After every row comes one of two labels: whether the row has a hidden trait. Each part has its own trait and labels.
In the rows, 100 means zero.
90 45 112 112 109 90 103 93 104 132 119 62 113 121 93 94 89 113 80 128 => S
116 133 98 103 114 88 94 102 98 57 112 110 104 107 104 112 104 114 119
 90 => P
110 68 104 98 92 95 92 109 87 99 102 109 104 98 101 118 103 108 86 97 => S
116 53 98 101 119 108 95 94 95 117 76 50 110 58 94 96 99 101 116 74 => S
127 111 99 105 120 97 92 96 100 171 104 117 116 104 98 110 96 108 144 88 => P
106 115 98 85 92 84 97 105 103 113 107 85 99 88 102 121 111 120 145 74 => S
93 126 106 97 82 84 99 105 98 76 107 92 74 113 112 116 111 106 77 91 => S
133 75 96 108 127 107 93 91 98 116 95 123 140 95 79 111 91 104 180 84 => P
124 43 117 111 98 88 90 104 89 121 107 127 124 113 97 108 92 107 67 129 => S
121 111 96 101 118 93 94 99 98 102 105 119 124 104 98 118 99 118 165 85 => P
125 34 118 113 97 82 90 109 84 129 112 139 131 112 92 119 96 116 84 141 => S

Next part:
88 83 123 101 104 97 99 97 92 90 116 105 96 99 87 93 => <46>
123 95 109 94 127 107 98 108 109 107 118 107 101 95 82 103 => <43>
100 108 105 110 92 22 106 91 96 102 128 85 87 102 114 89 => <43>
113 97 95 103 110 100 107 100 101 86 127 99 95 108 103 110 => <46>
124 97 105 102 121 99 109 98 107 98 131 98 94 102 95 118 => <46>
111 105 111 102 103 51 104 98 99 97 100 94 99 99 97 117 => <43>
120 98 108 89 129 113 97 109 115 95 122 105 104 100 78 90 => <46>
120 99 113 91 123 125 96 112 108 98 107 106 108 96 79 98 => <43>
101 81 130 103 118 66 103 90 93 102 127 100 86 98 87 105 => <46>
79 78 136 104 110 13 105 78 80 91 149 96 65 96 91 89 => <46>
107 95 104 100 111 128 103 106 108 82 106 104 105 108 91 114 => <46>
99 104 112 103 106 101 99 105 99 100 118 98 105 101 92 105 => <43>
114 92 114 96 110 131 102 105 103 110 87 101 97 101 98 126 => <43>
91 102 101 99 98 111 97 102 100 93 95 102 101 102 105 96 => <43>
91 99 81 99 82 190 90 95 102 108 84 113 113 92 77 93 => <43>
